Here is a tiny trained network, its code and every weight. The questions are about switching its units off for an input and a target symbol, where a switched-off unit gives its printed mean instead of its output.

import numpy as np


def w(rows, s, z=0):
    codes = np.array(rows[::2]) - 128.0
    scale = np.full(codes.shape[1], s)
    scale[-1] = z or s
    return codes * scale


def f(y):
    return y / 2 * (1 + np.tanh(0.7978845608 * (y + 0.044715 * y**3)))


def softmax(a):
    e = np.exp(a - a.max(-1, keepdims=True))
    return e / e.sum(-1, keepdims=True)


def log_softmax(a):
    a = a - a.max(-1, keepdims=True)
    return a - np.log(np.exp(a).sum(-1, keepdims=True))


def net(x, mask):
    ids = ['αβγελμξπστω'.index(c) for c in x.split()]
    T = len(ids)
    res = E[ids] + P[:T]
    r = res
    for j in range(3):
        rows = slice(2 * j, 2 * j + 2)
        q, k, v = (r @ M[0][rows].T for M in (Q, K, V))
        z = softmax(np.where(np.tri(T) > 0, q @ k.T / 2**0.5, -1e9)) @ v
        o = O[0][rows]
        res = res + np.where(mask[j], z, o[:, -1]) @ o[:, :-1]
    y = f(res @ A[0][:, :-1].T + A[0][:, -1])
    res = res + np.where(mask[3:11], y, B[0][:, -1]) @ B[0][:, :-1]
    return log_softmax(res[-1] @ U[:, :-1].T + U[:, -1])


Q, K, V, O, A, B = {}, {}, {}, {}, {}, {}
E = w([
[90,80,103,164,87,153,125,159,228,92,236,103],'α',
[184,50,167,125,168,179,119,189,141,127,119,167],'β',
[163,89,126,88,163,135,144,82,195,82,101,161],'γ',
[177,190,138,119,126,110,141,115,150,143,227,144],'ε',
[135,106,145,120,162,104,188,120,138,218,194,114],'λ',
[155,153,253,143,199,139,120,77,184,90,76,156],'μ',
[170,141,155,111,106,167,85,129,98,80,97,102],'ξ',
[153,190,34,87,224,178,144,139,90,105,85,90],'π',
[96,208,172,148,215,180,127,93,56,159,114,123],'σ',
[94,128,162,50,120,111,163,125,188,146,96,69],'τ',
[136,144,81,119,144,140,88,124,124,191,110,179],'ω',
],0.018)
P = w([
[200,193,99,237,58,3,213,122,47,144,115,98],'0',
[126,130,137,130,169,125,45,122,138,195,168,61],'1',
[104,108,97,119,118,129,181,140,89,108,126,170],'2',
[122,135,126,121,168,140,50,136,133,212,177,58],'3',
[99,110,95,112,117,154,181,141,93,102,118,181],'4',
[130,123,126,130,165,146,38,130,151,201,165,69],'5',
[119,113,93,115,111,179,182,129,112,118,89,172],'6',
[108,153,134,132,163,150,45,103,115,203,176,43],'7',
[121,121,96,114,104,196,186,110,110,120,75,167],'8',
[79,152,135,118,155,144,48,100,119,199,180,24],'9',
[129,124,90,111,103,222,190,95,107,133,58,162],'10',
[100,148,105,121,149,144,60,129,155,196,214,34],'11',
],0.011)
Q[0] = w([
[87,170,101,132,97,109,200,139,127,92,80,194],'H0',
[99,106,95,190,102,124,144,104,116,125,121,185],'H0',
[122,128,102,99,199,120,5,116,161,194,150,48],'H1',
[92,113,141,95,57,106,142,106,166,189,155,152],'H1',
[126,124,166,87,96,140,152,127,114,144,133,99],'H2',
[124,93,141,159,85,163,237,147,90,99,107,186],'H2',
],0.03)
K[0] = w([
[128,156,127,88,110,212,148,99,148,140,134,151],'H0',
[98,108,105,159,132,172,115,93,138,135,130,151],'H0',
[123,123,104,205,160,3,116,164,106,110,100,90],'H1',
[133,151,130,98,118,82,120,130,149,142,195,155],'H1',
[105,145,106,118,120,140,158,127,145,166,114,129],'H2',
[106,81,140,73,130,184,122,79,103,155,135,153],'H2',
],0.037)
V[0] = w([
[174,87,115,137,106,176,39,111,59,106,114,217],'H0',
[70,2,131,237,164,132,159,117,113,206,120,149],'H0',
[35,233,106,208,143,182,126,221,108,171,89,99],'H1',
[129,144,7,95,122,88,124,94,157,141,155,155],'H1',
[206,202,231,147,66,138,116,110,167,143,190,211],'H2',
[114,151,119,202,113,184,107,180,169,34,118,62],'H2',
],0.015)
O[0] = w([
[180,139,100,149,158,44,122,159,171,144,111,105,2],'H0',
[147,108,123,242,99,184,120,94,162,177,69,132,70],'H0',
[1,71,115,182,144,120,117,136,117,127,157,75,150],'H1',
[143,171,108,43,126,148,193,85,179,114,146,16,125],'H1',
[136,142,49,126,210,190,146,178,89,154,50,161,219],'H2',
[125,74,85,99,114,148,83,70,169,113,126,196,59],'H2',
],0.0094,0.0085)
A[0] = w([
[94,176,130,168,49,151,228,136,134,86,70,172,221],'N0',
[120,95,63,145,82,106,174,151,58,113,108,181,34],'N1',
[110,61,115,166,138,96,94,122,124,143,113,111,62],'N2',
[99,130,97,138,68,57,179,65,119,75,142,111,128],'N3',
[163,99,110,115,141,174,9,140,140,147,151,62,2],'N4',
[157,53,141,121,48,99,238,137,99,134,69,146,13],'N5',
[169,102,96,142,56,83,166,151,114,8,62,100,123],'N6',
[159,169,68,188,132,98,85,134,158,131,99,98,143],'N7',
],0.013,0.0044)
B[0] = w([
[167,132,142,81,173,82,16,59,209,116,119,60,255],'N0',
[145,141,218,164,75,127,176,169,180,89,186,188,219],'N1',
[148,254,46,115,72,113,114,110,82,108,119,147,233],'N2',
[163,150,107,104,124,166,137,183,152,130,24,173,224],'N3',
[130,149,195,127,166,108,170,99,157,125,129,148,219],'N4',
[7,144,116,175,141,158,239,244,90,169,146,209,198],'N5',
[66,47,147,156,120,207,104,30,115,81,134,126,186],'N6',
[98,48,117,80,66,96,122,113,105,189,123,99,172],'N7',
],0.011,0.0093)
U = w([
[73,106,126,156,177,136,187,34,143,167,134,142,83],'α',
[115,68,115,129,107,132,71,143,91,225,115,90,198],'β',
[206,176,145,109,100,132,139,133,110,164,184,84,120],'γ',
[109,75,69,143,177,205,88,218,90,127,124,51,123],'ε',
[135,103,101,180,127,237,3,199,173,167,170,34,156],'λ',
[109,90,131,184,124,217,83,233,138,191,155,106,134],'μ',
[79,110,153,114,240,18,46,138,145,156,167,141,161],'ξ',
[25,145,193,73,107,117,73,176,162,184,126,104,3],'π',
[73,162,110,165,129,132,86,142,118,148,147,93,127],'σ',
[94,45,174,110,84,202,29,184,43,127,217,48,208],'τ',
[71,114,180,188,184,93,189,146,139,197,167,43,121],'ω',
],0.004,0.0051)

Each question gives the input, a string of symbols that net reads in full, and the target symbol t.
The units are the heads (2 rows each of Q, K, V and O) and the neurons (one row each of A and B). Each row of codes is followed by its name. A weight is (code - 128) times the scale printed after its matrix; where a second scale follows, it is the last column's (O, A, B and U).
mask holds one flag per unit, heads first, then neurons. A switched-off unit (its flag False) gives its mean, the last column of its rows in O or B, instead of its output. The means were averaged over made-up inputs and are rounded, as every weight is.
A unit's drop is (log p(t) with every unit on - log p(t) with that unit switched off) / (log p(t) with every unit on - log p(t) with every unit switched off).
The circuit of an input: a set's keep is (log p(t) with only the set's units on - log p(t) with every unit switched off) / (log p(t) with every unit on - log p(t) with every unit switched off). Starting from all 11 units, units are removed one at a time, each time the one whose removal leaves the highest keep (on an exact tie, the one counted first), for as long as the keep stays at least 0.8.
circuit, biggest first: the units of the circuit, biggest drop first
k most important neurons: the k neurons with the biggest drops, biggest first
which heads matter: for each layer, one digit per head in row order, 1 if its drop is at least 0.15 and else 0, layers parted by /
input σ α μ μ ξ β γ μ τ, target π: which heads matter => 101
input ε τ β, target μ: which heads matter => 010
input ε λ τ π, target ε: circuit, biggest first => (H2)
input π ε τ ξ μ π μ, target ξ: which heads matter => 010
input μ τ σ λ τ λ τ β ε τ, target μ: which heads matter => 011
input α ε σ, target σ: which heads matter => 110
input μ β ε ε ξ σ ω ω, target μ: which heads matter => 011
input σ λ λ ξ α γ β τ ξ π σ ξ, target σ: circuit, biggest first => (H1 N2)
input λ ω α ε λ λ ε ξ ε α λ ξ, target λ: which heads matter => 101
input σ λ μ λ τ λ σ ξ μ τ τ, target π: which heads matter => 101
input β μ γ ε ε μ, target β: which heads matter => 100
input σ τ σ τ ε ω ε π, target σ: which heads matter => 010
input λ π μ τ μ β β π, target λ: circuit, biggest first => (H0 N0)
input α β γ τ, target α: most important neuron => (N4)
input γ ω ε ω, target γ: which heads matter => 010
input β γ ε σ ξ ε ε α γ ε σ ε, target β: circuit, biggest first => (H0 N7)
input π α β ξ α ω β ω, target π: 2 most important neurons => (N3 N4)
input β τ γ, target α: 2 most important neurons => (N6 N5)
input μ σ ξ γ β σ λ ω ε μ, target μ: 2 most important neurons => (N0 N1)
input ξ μ τ μ σ γ, target ξ: circuit, biggest first => (H0)
input α σ π ω γ ω, target α: circuit, biggest first => (N4 H2 H0)
input ξ λ ε γ τ π ω ξ ξ ε, target ξ: circuit, biggest first => (H0 H1)
input ξ π β ξ ω β γ ω, target ξ: which heads matter => 100
